Each row has a class, written after it.
[-15  39  42   2  14 -12 -23 -52 -35   5  47  47 -16 -17 -13  42  -5  19
 -40 -26  15   0   3 -17 -23  31 -14  16  13  -8   7 -51 -35   2   6  35
 -30]	Y
[ 47 -37 -28  10  19 -34 -35  26 -25  34   9 -18 -26  14  -9  36 -14 -34
  -7  18  49  18  16 -30  15  -3  20  32 -70  -6  30  44  -2 -28  -7   9
  -1]	A
[ 34 -40   2 -49  38 -27 -17 -18 -23  33 -24   3   3  -6  -3   3   8  -9
   1   5 -88   9 -11  39  -7  -6 -18 -13  49  13 -13   8 -10  47  58  29
 -21]	B
[  7   8  23 -40  75 -24   3 -25 -48  42  25  15  -9   3 -23   5  -3 -18
  38  -1 -29  18 -24  32  14  -4 -19  19  38  16 -15  20 -54   2  32  15
 -51]	G
[  2 -37 -27   1 -27 -23  -7  16 -27   7   4   6  58  37  -2  44 -43 -10
  25  -8 -19  -9 -34 -63 -38  45 -14  39  51  29 -17   0 -22  34   1   3
  -6]	L
[ -5  22   2 -17 -20 -37  40  45 -27  36 -32   1 -14   6  -5  56  17 -33
 -16  25 -37  19   0   3 -22  28   2 -20   9  11 -26  13  35  12 -39 -46
 -41]	N
[-39  32  21  25 -24  -5 -31  25 -38  17  75  54   5  11  -8  20  23  18
  19 -36  -1   1 -57 -43  44  -5  10   0  30  27 -43  -2 -50   6  -9 -20
 -75]	W
[ 29   3  53   1  88 -36 -34  19  32 -47   5   8  21 -15  -5   3  50   4
  -8 -36 -60  18   6 -16  24 -41  10 -46  52 -10 -19  -5  13  18   7  16
 -63]	C
[ 36 -20  -4 -19  32 -43 -59 -22 -20  -4 -23 -30  16 -72   1 -28  10 -22
 -32  -3 -28  10  -6  -3  -5  -8  -6 -25  45   1  -5  13  30  -3  49  16
  16]	G
[-22  32  31  11 -42  26  13  -1  -5  13  19  19 -16  11   9 -34   7  36
 -20   1  -2 -22  -9  18  14 -10   5 -16  19   4   4   8 -57  -8  17  10
   7]	V
[ 15 -21  34 -23  16  21   9   2 -10  46 -10  24  11  21 -43  41  14  58
  44  -8 -11   9 -10  13  23 -16 -13 -52   9 -24  11 -23  -2 -74  -1  -2
 -32]	N
[ 32   1  14  -2   8 -32  26 -43 -48  26 -32  25 -17  40 -15  19 -12   4
 -10   9 -30  29 -23  12  11  -5 -28   5  65  20 -17  -6 -13  42  30  48
  10]	A
[-13  21   7  17 -25  12  25 -12  -6   9  -5   5 -17  -9 -11 -19  10  20
 -45  27   4  21  -8 -24  -7  -1  11 -20  13  21 -15  -3 -15   7  13  -8
  13]	N
[ -9  20  26  52   3  17  14  -7   7 -22  36  33   2   7   7 -17  -1  10
   5 -13  15  12 -23  24 -28 -13  -8 -21  10  -8  -1   0 -34 -15  51 -38
  18]	N
[ 25 -17  35  28  26 -28   2  73 -19 -42  48  33  40  87  -9  23 -27  21
  53 -30 -19 -21 -49 -16  27 -75  -3 -23   1 -32  22  38 -49 -52  28 -20
 -60]	A
[ -1   0  27  -9  -4  20   0   6  24  -8   8  -5   7  36  14   6  11  -2
 -29  -5  11  16   5   2  11  -2  20 -11  25 -10 -11  -4 -29 -15  14 -15
  14]	D
[ 38  26   7  27   0 -24  -8  52 -48   5  19  -5  -9 -20 -35  30 -18  17
 -13  25  35 -24  21 -57 -21  13  14   3   8  22  26  37 -27 -66 -33  -4
  30]	L
[-17  12  -1   6  -5  23 -11  15  28 -26   2  -3   3 -36   8 -15  33  16
 -21 -12  28  14 -24  14  27  -7  10 -15   0   8  -9   4 -10 -25  15 -21
  -1]	G
[  0 -21  23  36  -6  16   4  19  30   3  10   5 -23  -5   3 -20  -8  30
 -38  15 -33  10  16  -2 -36 -16  11 -21  36  17  -2  -5 -10   7   4   8
   2]	D
[-17 -43  19   0   3   8 -21 -33  38 -22  57 -16 -12  36  36  -2  -1  26
  -7 -20 -37 -22 -47  -9  26 -29 -26 -25 -22 -11  -3  -6 -23 -19 -73  10
 -21]	D
[ -3 -17  -5  37 -19 -19  -6 -33  13 -15  13  -4  -1   0   8 -20  -6   3
   5  -9 -17  22  -6 -14 -43  -5   1 -11  30  -4  -1   6  -9  -2  32  -2
  11]	A
[ 27 -61  -2  42  11  -3  17  17   4 -15  32  21 -32  31  10 -30   3 109
   9 -23 -46   6  19  -2   7 -18 -30  37   3 -16   8  24  17   8 -29  34
  19]	L
[ 28  -2  -9 -14  12 -13 -14  -3  21   2  31  -9  -3 -57 -12 -14  -8 -23
  -2   2  19  -4  22   6   7 -28  -7  11 -42   4  52  11 -17 -28  71  38
  19]	A
[ 64 -64  40   3   6 -38  76  -4  55  14  22   4   8 -15  -2  24  51  35
  -6 -49 -10  60   7 -29 -24 -14 -26  63  18  27  -5  -7 -69   1  29  20
  -1]	G
[-17 -18 -23 -87  15 -30  19 -69 -57  10  13 -17 -17  -4   1  40 -15 -37
 -39  30 -61 -24 -45 -90  -4  39  -6 -22  52  48 -33   9 -14  -4  58 -26
 -29]	A
[-25  24  39   5   1  13 -14 -15   4 -38  14 -16  -8   8   3 -24  -4  -1
 -56  19 -20  20   4  -3  -6 -14   1 -31  13  15  10  -5   8   7  12  13
  27]	W
[-16  14  24  20 -18  16   6 -24   8  -8  14   3 -18  22   5  -2  12  33
 -36  -2 -20  14   9 -15  -1   2   3 -15  24 -12  10  -3  -8  -2  27  28
  26]	W
[ 53 -34  15 -46  41 -28 -35  -5 -24   9 -23 -17   7 -23 -33 -33  48  30
 -14  13 -16  31  28 -22  48 -17  25  21  28 -11 -21  33 -11 -21  27  13
 -13]	G
[ -3  26  38   5 -22  -9 -24   4  -6   1  13 -15 -12  29  21 -10   5  11
 -12  -1 -30 -21  -5 -19  -8  23   7  -2  20  19   3  -6 -24  10  40  -2
 -16]	B
[ 30   0 -49  -2 -31 -24  46 -35 -39 -10 -55  21  -3 -14 -28   9  -5  -4
 -39  51  36 -48 -35 -24  29  14 -15  76 -13 -19 -51  11 -70  11  -8  11
 -26]	Y
[-21   3  20  -9 -10  23  28   6  23  -5  15  -1 -19   5   3 -22   6   4
 -18  17  -6   2  -8  10  15 -16   6  -1   2   9 -18   1   0 -12  13 -36
  -2]	W
[-12  -8  20  -8 -14  15 -10  -5  -8  -4  40  -4 -13  15  17 -10   5  12
 -18   3 -25  -4  12 -24   0  21  -1 -11  19  24  -3  -3 -17 -10  36 -19
  16]	D
[ -2  -4  20 -14   1  20  18  23  10 -11   9 -11   3 -24   9 -29  16  26
 -36 -10 -11   1  16  -9  -4 -14  12 -20  19   8   1  19 -43 -19  50   4
   3]	V
[ 26 -19  17 -67 -27 -26 -18   4 -11  26 -17  12   3 -10  20 -18   5   3
 -44  -2 -35 -37  -3 -11  34   0   4  19  35  -2 -40 -44  61  63  -9  -7
 -14]	Y
[  8 -19  13  17  -4  22  -5  14  -6  24  17  16 -14  -5  -3  10  33   3
  -8 -12  19  20  23 -29 -33   2   2 -23 -11   5  -7  -4 -22 -12  40 -37
  -6]	L
[ 33 -57 -19  10  27 -30  -4 -12  -7   9 -60   2 -19 -11 -35   8 -24  10
 -39  54 -16  28  -4  21 -46  -8   1  61  22  16 -30  31 -40  23  -2  50
 -52]	A
[  6  -6  18  -8 -11  19   2 -19   7  -4 -10  15 -15   8   4 -43  34  14
  -4  -5   0  10  -3  28   4 -16  10  -7  11  -2 -16  15  -8   2  14 -20
   0]	L
[-28 -84 -77 -55  43   1 -12 -49  26 -56  34  17  41 -55 -24  24  19  -1
 -15  24 -73  22 -21 -71   6  -7 -10  20   3   7 -47  10 -41  51  -4  17
 -63]	A
[ 59 -13  29 -19  52 -51 -46 -14 -36 -38 -44 -17  -2  15 -13 -26   3  -1
 -35  19   3  -3  13  49  31 -12  -7  36 -17 -17  29  40   0 -24  47  41
   0]	C
[  1   4  13  32 -25  12   5  14  21   8 -11 -10 -17  -1  14 -27  25   6
  -8  11  -1 -15  -5  -7 -15  -4  12 -17  10  -4 -11   7 -18  -8  35 -31
  -8]	G
[-26  -9  13 -18  33  16 -20 -13  17  -4  31  -2  -8 -21  19 -24  13  31
 -34 -18  12  15  18   0 -30  -6  26  -3  27  -8   0 -17 -14   8   3  11
  -4]	C
[  6  13 -66 -11  19 -13  -7  22 -45  59  11 -35   4   3  -1  39 -11 -17
  40 -14  14 -11   3 -62  30  23  15 -12 -10 -32  19  27 -27 -22  23  31
  -9]	B
[ -9   5  -7  -5 -28  32   2  -1  36 -34   0  14  11 -11  17  -5  17 -12
 -12  17   3 -23  -7   8 -17  15  24  -3 -23  -9  16  10   0  12  17 -24
   3]	N
[ 12 -11  28  12 -28  11  16   8  -3  13  23  -9 -22  21  17  -2   4  18
 -27  -6  19  11  16 -16 -22  -3  11 -10   5  13  19   0 -27 -22  -9  -1
  31]	D
[ 24  59 -11  43  47 -22  41 -48  20   7  14 -35 -38 -23  14 -43 -14 -33
   8   2 -20 -46 -25 -33   8 -29 -10 -11  31 -14 -30   9 -59  30 -35  51
  -1]	Y
[ 55 -17  60 -64  19 -24  30 -61  49 -39   9  36  30  22 -21  19  17 -28
  18  23 -75 -41  22 -25  23 -13 -20   3  26 -34  19 -36  46  19 -15 -17
  17]	L
[ 19  39  10  15  26 -37   4  14 -51 -33 -10 -16 -15 -30  -3 -24 -20  -3
 -14   8  19 -19   5 -12   1 -17 -10  10 -10 -19   9   2   7 -13 -17   8
 -29]	B
[-46  56  24 -38  45  -7  20  -6  -5 -36  77   2   0 -90  -2 -24  37   6
  31 -30 -12  13  23  22 -29  29 -12  20  41  16 -23   8 -51 -53  56 -57
 -35]	G
[-10  16 -19  15  49  64   2 -37  28 -61  -6  -8 -21 -29  32 -69  11  22
  78 -22 -29 -57 -43  14   7  22  14  -4  40  27 -16  16 -26  22  32  10
 -49]	B
[ 11 -52 -12  -8  -1  48  23 -12 -56   9 -12  30 -18 -56 -30 -27  30  23
   9  19  26   2  20 -16 -13   1 -13   5 -47  35   2   8 -53  -6  26  -1
 -39]	V
[ -3  54  36  31 -19 -32  -8  27 -40  -2 -13 -11  -2  29  -5 -12 -30  16
   8  27  -4 -35 -30  16 -25 -11  14 -30  44 -26 -13  24  -3 -49 -72 -32
 -19]	N
[  4  41  10  17  78 -41 -62   1 -28  -4  63  21  17  -5   0  37 -13 -67
 -53 -19 -35  36  17 -89 -24   5  51 -39  65  -6 -12  -4   4  80   4  16
   2]	Y
[ 14  17  47   5 -20  -7   8  -7  -1  -3  32  13 -11   6  12 -13  36  20
 -11 -41  24  31  -1 -17  21 -14  27   2  31   2  -2  -2   4 -14 -14 -10
  19]	W
[-19 -31   1  -5   3  -5  27 -24 -28  -1   0   7 -15 -11  -9 -39  -2 -13
  -6   3  23  66   1 -12 -29 -13   0  21   6  28 -40 -14   6  20  31 -42
 -37]	A
[-21 -18  19 -28 -58  23 -34  52   3  20   1 -14  19  13 -11  16 -43  34
 -23  38 -27 -52 -29  32 -32  -3   5 -18   9  38  41  13 -30 -42   3  23
   4]	W
[ 23  34  58  16  -4   9  15 -10  26  18   4   7 -12  11  -8   3  29 -18
 -21  -5  10  31 -21 -15  22  -8   5 -33   3  54   4 -20 -15  13  27   2
   9]	N
[ 43   8  17 -65   9  18  -7   4  -7   4  -6  16 -10 -40 -29 -40  28  11
  14  23   3 -38  20  29  68 -22 -11  19 -26  23  18   6   3  -8  16  18
   1]	L
[-14  27  42   1  -6   8  27   9  -4 -31  28  12 -20  28   9  -9   5   3
 -17  -9   8  11  -7   9  16  -4   4  17 -10  18  16  11  -4  -8  20 -10
  -7]	W
[-69  18 -42 -48 -53   0   1   6  12  61  61  20  11 -90  -5  36 -35  -1
 -37  13   1 -31  -1 -26 -48  31  19  20  47   4  -9 -32 -39 -11 -24   6
 -31]	D
[  5  27   3  13 -37   1  14  22  24 -28   2 -12   2 -22  18 -21  21  40
 -13   5 -12 -51   3 -21   5  13  -2  16  24 -10   3  10 -29 -19  42   0
  12]	G
[-23  45  19 -31   4 -38  51 -66 -39 -30  45 -17   3  19  -1 -14 -12 -33
 -23  -9 -67  -5 -21 -83 -17 -18   3 -71  38   3  18   0 -16   9 -10   8
   7]	Y
[ -9   8  -6  17   4  29   6  12  14  10  17 -12 -27 -11  20 -32  -9  30
  -4   6  16 -26  -3   0  -3  -6   8   4   0  -8  17   5 -13  -6   5  12
  11]	G
[ -1  13  46  17   2  47   6 -26  16 -35   4  21   4  58  10  -8   2   4
   1  24  -6 -23  -9   8 -21  -5   1 -23 -10 -16  18 -14 -28  17  16 -10
   9]	N
[-10 -31 -29 -30   1  23  26  33   7  -7  10   3  33 -12  -8  12   3   8
 -11  10 -16 -21 -37 -54  -4 -23  21 -34  -3  -1  -9  23 -43 -22  39 -26
 -43]	N
[ 34 -28  -4  56  37 -42  23 -35   7 -15  69 -18 -37  22   7   0   1 -25
  65 -17 -25  -7   1 -80   5  -4   2  24 -45 -19  32  48   8 -24 -63   2
 -15]	W
[ 15 -39 -18  11  52   3  14 -10  54 -20  -5 -45 -41 -49  20 -19  21  23
 -35  15 -42  -8  11 -18 -22  -9 -10  10 -13  -5  -4  27 -13   4 -11  33
 -22]	G
[ 10 -45  12 -70   0 -17 -17  24 -39  36  23  -4 -17   9  -3 -19  24  -3
   5  33  -5   6   7  38  29 -21  13  35 -11  -7 -49  33   2 -19 -67 -73
 -11]	W
[-33  18  22  -3  34   2 -15  -3 -12 -26  -3 -30   7  58  23 -25 -32  27
 -14 -10 -19  -6  -5   7 -20   3  12 -11  43 -15  20   7 -11   5  30  43
 -14]	C
[ 20  -8  -5   6   0 -25 -29 -43 -41   9  15 -25 -26  17  15 -44  40  -2
   1  -9  -8  16  29   5  27 -11 -42   4 -51 -42  -3  30 -13  -2  30  14
  22]	L
[  5  11  11 -28   6   6  13 -23  10 -17   2 -36 -14  35  21 -14   9 -17
   5   6 -27 -10  -1 -15  16  20  14  -5 -12  15  26  20 -14   2  43  -1
   9]	B
[ 15   3  21  21 -11   3  16 -13   4 -44   5  -4 -18  10  16 -26  29   9
  -6 -11  -2   3  -8   0  -3  -8   9 -11 -24   5  25  20 -24 -11  26 -13
   4]	B
[ 65  -7  37 -10  14 -29 -32  40 -35 -16 -24  -9  11  19  10  19   7  13
 -15  16  18 -46  47  44 -22   7 -11  10   1 -41  36  13  -7 -46  38  -6
  52]	C
[ 14  24  16 -41  16  -3 -32   7 -67  -8 -16  -6   5  30   2  25  -5 -20
 -24  18  18 -23 -19   3   6   0  25 -35   5 -17  17  21 -26 -29   8 -17
  -3]	B
[  2 -20 -44 -14 -16  22  -5   4 -35  80 -22  15 -35   2 -18  25   3   0
  -2  23  48   3 -36  29  38  -1  27  11 -17  -1 -10  37 -24 -26 -23  11
 -13]	W
[ -1  12  28   3  35  -2  30  29 -21 -34  -9 -27  -4 114  21  62  -6 -16
  -9   8 -42  27  35 -24   8  48 -18  11   7  -8  -6  13  -6  25  -4   7
  -7]	D
